Below are the code and all the weights of a small trained network. Each question names an input and a target symbol and asks about switching units off, where a switched-off unit gives its printed mean instead of its output.

import numpy as np


def w(rows, s, z=0):
    codes = np.array(rows[::2]) - 128.0
    scale = np.full(codes.shape[1], s)
    scale[-1] = z or s
    return codes * scale


def f(y):
    return np.maximum(y, 0)


def softmax(a):
    e = np.exp(a - a.max(-1, keepdims=True))
    return e / e.sum(-1, keepdims=True)


def log_softmax(a):
    a = a - a.max(-1, keepdims=True)
    return a - np.log(np.exp(a).sum(-1, keepdims=True))


def net(x, mask):
    ids = ['ΓΛΦΨΩαβδεζηθσ'.index(c) for c in x.split()]
    T = len(ids)
    res = E[ids] + P[:T]
    u = 0
    for l in range(3):
        r = res
        for j in range(2):
            rows = slice(2 * j, 2 * j + 2)
            q, k, v = (r @ M[l][rows].T for M in (Q, K, V))
            z = softmax(np.where(np.tri(T) > 0, q @ k.T / 2**0.5, -1e9)) @ v
            o = O[l][rows]
            res = res + np.where(mask[u + j], z, o[:, -1]) @ o[:, :-1]
        u += 2
        y = f(res @ A[l][:, :-1].T + A[l][:, -1])
        res = res + np.where(mask[u : u + 4], y, B[l][:, -1]) @ B[l][:, :-1]
        u += 4
    return log_softmax(res[-1] @ U[:, :-1].T + U[:, -1])


Q, K, V, O, A, B = {}, {}, {}, {}, {}, {}
E = w([
[176,90,84,112,118,172,91,161,113,164],'Γ',
[116,156,114,151,164,220,89,72,81,162],'Λ',
[126,123,120,81,201,71,29,106,161,93],'Φ',
[165,134,153,247,211,120,196,188,206,56],'Ψ',
[103,131,130,118,81,194,104,130,110,61],'Ω',
[137,143,230,94,48,117,122,100,129,191],'α',
[181,39,123,56,153,166,144,38,139,88],'β',
[1,95,77,101,154,80,94,137,194,140],'δ',
[184,203,69,115,2,113,107,107,98,146],'ε',
[249,160,190,111,210,103,141,127,88,110],'ζ',
[195,80,208,127,69,100,115,123,186,135],'η',
[169,84,186,182,184,169,113,148,110,174],'θ',
[139,60,141,113,60,134,156,163,106,67],'σ',
],0.019)
P = w([
[146,177,101,138,103,190,222,70,151,87],'0',
[156,175,101,137,113,173,180,81,149,121],'1',
[159,172,105,139,121,168,153,95,142,134],'2',
[154,159,105,151,111,156,131,105,135,144],'3',
[148,141,109,138,118,153,110,116,125,140],'4',
[145,115,106,138,128,143,95,110,109,141],'5',
[141,114,113,150,114,143,79,118,106,150],'6',
[129,109,116,137,121,134,59,132,114,145],'7',
[126,122,119,144,103,133,40,139,119,143],'8',
[121,117,110,140,107,130,22,147,127,137],'9',
[111,113,110,142,103,129,10,154,122,138],'10',
[115,107,96,138,108,129,2,149,116,143],'11',
],0.0083)
Q[0] = w([
[128,110,79,142,121,51,223,116,182,169],'L0H1',
[146,167,81,186,167,49,162,230,181,200],'L0H1',
[124,207,117,108,160,108,207,243,94,15],'L0H2',
[142,184,243,4,191,180,221,106,113,79],'L0H2',
],0.0047)
K[0] = w([
[146,143,152,110,101,179,149,34,157,111],'L0H1',
[158,132,164,45,136,84,27,115,100,143],'L0H1',
[167,200,142,113,140,183,255,193,99,114],'L0H2',
[136,163,185,87,175,150,168,167,147,95],'L0H2',
],0.006)
V[0] = w([
[77,132,164,131,147,75,147,99,3,104],'L0H1',
[142,120,153,88,109,156,80,90,107,131],'L0H1',
[140,132,35,181,110,67,115,126,154,149],'L0H2',
[141,119,190,129,120,197,159,119,166,135],'L0H2',
],0.0053)
O[0] = w([
[88,199,119,253,69,81,215,142,195,122,2],'L0H1',
[87,166,189,43,132,169,129,125,207,86,189],'L0H1',
[59,50,173,76,152,64,71,216,190,144,109],'L0H2',
[75,19,246,200,97,71,243,106,181,197,186],'L0H2',
],0.005,0.0022)
A[0] = w([
[16,135,42,102,127,204,157,130,187,115,153],'L0N1',
[30,194,146,173,143,189,82,71,87,28,185],'L0N2',
[163,253,124,14,98,161,35,47,24,177,165],'L0N3',
[182,49,45,67,82,80,58,116,58,193,252],'L0N4',
],0.0041,0.0026)
B[0] = w([
[96,191,99,131,167,128,226,160,120,170,174],'L0N1',
[27,141,200,254,150,160,117,166,116,104,188],'L0N2',
[55,166,168,62,114,182,70,116,90,49,255],'L0N3',
[144,178,170,92,95,153,37,216,206,90,255],'L0N4',
],0.008,0.0054)
Q[1] = w([
[100,152,108,93,171,76,197,80,154,201],'L1H1',
[183,119,199,140,136,215,91,192,199,97],'L1H1',
[102,145,28,147,130,2,128,80,103,161],'L1H2',
[172,93,200,124,134,247,9,204,108,92],'L1H2',
],0.0069)
K[1] = w([
[182,106,214,137,132,197,254,65,89,125],'L1H1',
[149,165,116,182,130,139,67,224,190,126],'L1H1',
[184,108,192,185,142,131,229,18,69,70],'L1H2',
[71,110,126,106,113,117,42,196,147,130],'L1H2',
],0.0075)
V[1] = w([
[155,163,153,89,168,60,88,96,60,129],'L1H1',
[154,124,153,124,131,225,233,66,74,165],'L1H1',
[155,59,254,180,71,173,139,58,86,64],'L1H2',
[13,128,179,186,126,26,157,42,156,101],'L1H2',
],0.0052)
O[1] = w([
[155,147,137,121,127,51,123,71,97,102,129],'L1H1',
[87,128,12,116,128,118,97,111,134,218,2],'L1H1',
[194,150,84,181,114,168,206,3,96,134,74],'L1H2',
[66,55,111,113,158,9,114,67,95,95,32],'L1H2',
],0.0063,0.0069)
A[1] = w([
[127,86,154,217,254,133,192,134,175,127,254],'L1N1',
[76,168,136,182,181,123,98,105,140,147,170],'L1N2',
[108,91,143,113,121,131,134,77,106,225,83],'L1N3',
[97,82,56,158,116,150,116,140,97,33,149],'L1N4',
],0.0077,0.0031)
B[1] = w([
[131,123,123,124,59,147,1,115,95,91,253],'L1N1',
[85,107,42,74,166,74,95,115,178,120,214],'L1N2',
[137,90,114,147,99,56,93,157,210,137,159],'L1N3',
[116,92,200,196,177,179,207,116,94,128,199],'L1N4',
],0.009,0.0062)
Q[2] = w([
[81,180,2,92,110,8,212,107,140,177],'L2H1',
[175,138,154,132,81,224,87,112,114,150],'L2H1',
[112,126,45,180,105,83,176,192,161,125],'L2H2',
[91,61,158,136,115,140,88,70,149,94],'L2H2',
],0.0078)
K[2] = w([
[112,106,63,132,100,117,189,54,111,215],'L2H1',
[146,132,179,117,37,146,76,254,120,99],'L2H1',
[68,77,41,130,113,86,223,62,101,242],'L2H2',
[79,139,123,116,157,88,50,203,190,87],'L2H2',
],0.0067)
V[2] = w([
[137,134,167,85,203,176,170,112,134,254],'L2H1',
[103,196,161,62,71,127,128,139,101,119],'L2H1',
[130,105,85,151,35,135,164,139,9,221],'L2H2',
[114,134,131,153,121,133,93,178,164,105],'L2H2',
],0.0053)
O[2] = w([
[126,160,237,94,200,135,93,190,120,2,31],'L2H1',
[62,125,175,44,98,76,183,57,111,193,196],'L2H1',
[41,134,146,69,69,149,61,158,156,138,8],'L2H2',
[98,89,137,154,185,144,90,103,90,183,207],'L2H2',
],0.0064,0.013)
A[2] = w([
[217,104,190,98,53,82,139,177,205,130,10],'L2N1',
[114,131,128,2,124,5,32,125,102,161,205],'L2N2',
[113,79,180,171,61,132,162,238,64,210,196],'L2N3',
[181,177,36,97,141,136,35,78,171,111,229],'L2N4',
],0.0044,0.0011)
B[2] = w([
[177,201,51,118,254,101,138,9,248,172,203],'L2N1',
[118,110,40,172,200,99,191,151,117,166,236],'L2N2',
[113,114,133,70,106,53,167,247,73,127,243],'L2N3',
[142,108,215,88,136,36,139,215,82,53,254],'L2N4',
],0.0076,0.0051)
U = w([
[161,16,103,60,147,200,140,52,209,118,2],'Γ',
[201,200,129,169,216,87,179,76,35,140,150],'Λ',
[136,126,122,163,44,94,47,126,151,99,42],'Φ',
[76,152,44,109,160,118,111,118,150,115,142],'Ψ',
[152,182,168,115,157,218,116,187,202,142,80],'Ω',
[152,231,72,64,65,71,125,127,9,82,102],'α',
[72,169,98,160,180,205,75,39,110,152,10],'β',
[140,146,160,196,130,87,162,102,248,202,56],'δ',
[178,84,105,188,122,159,74,139,74,255,126],'ε',
[79,141,185,63,85,94,147,51,92,241,219],'ζ',
[178,48,99,66,45,106,242,178,156,69,152],'η',
[80,133,133,182,94,166,221,160,102,122,242],'θ',
[91,88,137,76,204,51,132,154,121,94,234],'σ',
],0.0058,0.0026)

Each question gives the input, a string of symbols that net reads in full, and the target symbol t.
The units are the heads (2 rows each of Q, K, V and O) and the neurons (one row each of A and B). Each row of codes is followed by its name. A weight is (code - 128) times the scale printed after its matrix; where a second scale follows, it is the last column's (O, A, B and U).
mask holds one flag per unit, layer by layer, with each layer's heads first. A switched-off unit (its flag False) gives its mean, the last column of its rows in O or B, instead of its output. The means were averaged over made-up inputs and are rounded, as every weight is.
A unit's drop is (log p(t) with every unit on - log p(t) with that unit switched off) / (log p(t) with every unit on - log p(t) with every unit switched off).
The circuit of an input: a set's keep is (log p(t) with only the set's units on - log p(t) with every unit switched off) / (log p(t) with every unit on - log p(t) with every unit switched off). Starting from the 12 units with the biggest drops (on a tie, the unit counted first), units are removed one at a time, each time the one whose removal leaves the highest keep (on an exact tie, the one counted first), for as long as the keep stays at least 0.8.
circuit, biggest first: the units of the circuit, biggest drop first
most important unit: the unit with the biggest drop
top k neurons: the k neurons with the biggest drops, biggest first
k most important neurons of layer l: the k neurons of layer l with the biggest drops, biggest first
which heads matter: for each layer, one digit per head in row order, 1 if its drop is at least 0.15 and else 0, layers parted by /
input θ σ β β δ Λ, target σ: most important unit => L1H2
input ε Ω ε ζ Γ ε Λ δ δ ζ Φ σ, target Λ: top 2 neurons => (L0N4, L2N1)
input ζ ζ δ η Ω θ Λ θ Φ θ ζ Ω, target Λ: circuit, biggest first => (L2H2, L1H1, L0N4)
input θ Λ Λ θ θ δ ε β β, target ζ: which heads matter => 00 / 00 / 10
input ε Ψ η Λ Λ ε Γ ζ, target Ω: which heads matter => 00 / 01 / 00
input δ Λ β θ Ω, target θ: circuit, biggest first => (L1N4, L0N2)
input β Φ ε Γ Ω δ Ω Λ Λ Λ η, target δ: circuit, biggest first => (L2N1, L0N3)
input α θ σ β θ ε ε Λ, target ζ: circuit, biggest first => (L2H1, L0N3)
input ζ σ ζ θ Ω Ψ Ω θ ε, target ζ: top 2 neurons => (L0N4, L0N3)
input β Ψ θ, target ε: circuit, biggest first => (L1N1, L2H1)
input Ψ σ θ ζ, target ε: circuit, biggest first => (L1N1, L2H1, L1H1)
input Ω Γ α ζ Γ α θ θ η α, target Ω: which heads matter => 00 / 01 / 10
input β ζ α Γ θ, target Ω: circuit, biggest first => (L2H1, L1H2)
input Ω ε σ θ Ω Ψ Ω, target ε: circuit, biggest first => (L1N1, L2H1, L2H2)
input θ θ β δ Φ, target Λ: circuit, biggest first => (L2H2, L1H1)
input Ω α ζ Γ Ω α ζ Ω, target Ω: circuit, biggest first => (L1H2, L2H1, L0N4)
input θ δ α θ ζ θ Γ α Φ Λ, target Λ: top neuron => (L1N1)
input ε θ Λ σ Γ ε α Λ θ Φ ε σ, target ζ: which heads matter => 01 / 01 / 10
input Ω ε Λ Γ β δ δ Ω ζ, target σ: which heads matter => 00 / 01 / 00
input Ω ζ β Γ Λ ζ Γ Ω θ, target Ω: circuit, biggest first => (L1H2, L2H1, L0N4)
input ζ α Ψ θ Γ β ε δ δ Ω, target θ: top 2 neurons => (L1N4, L0N2)
input ε θ θ β Ω Ω θ, target ζ: circuit, biggest first => (L2H1, L0N4, L0N3, L0H2)
input θ η δ Λ Ω Φ θ Λ, target Λ: top 3 neurons => (L0N4, L1N1, L0N1)
input ζ θ θ Ω Φ σ ζ σ Ω θ Γ, target Ω: which heads matter => 00 / 01 / 00
input Φ Ω Φ θ θ σ θ, target Λ: 2 most important neurons of layer 0 => (L0N2, L0N1)
input η δ σ β Ψ Ω Ω, target ε: which heads matter => 10 / 00 / 11
input ζ Ω ζ Λ θ ζ, target α: 2 most important neurons of layer 0 => (L0N4, L0N2)
input σ α σ α, target δ: top 4 neurons => (L1N3, L2N1, L1N1, L0N4)
input ε θ δ Ψ Λ Λ θ β δ ε θ θ, target ζ: circuit, biggest first => (L0N4, L2H1, L0N3)
input Ω Ω ε η η, target ζ: 2 most important neurons of layer 0 => (L0N3, L0N4)
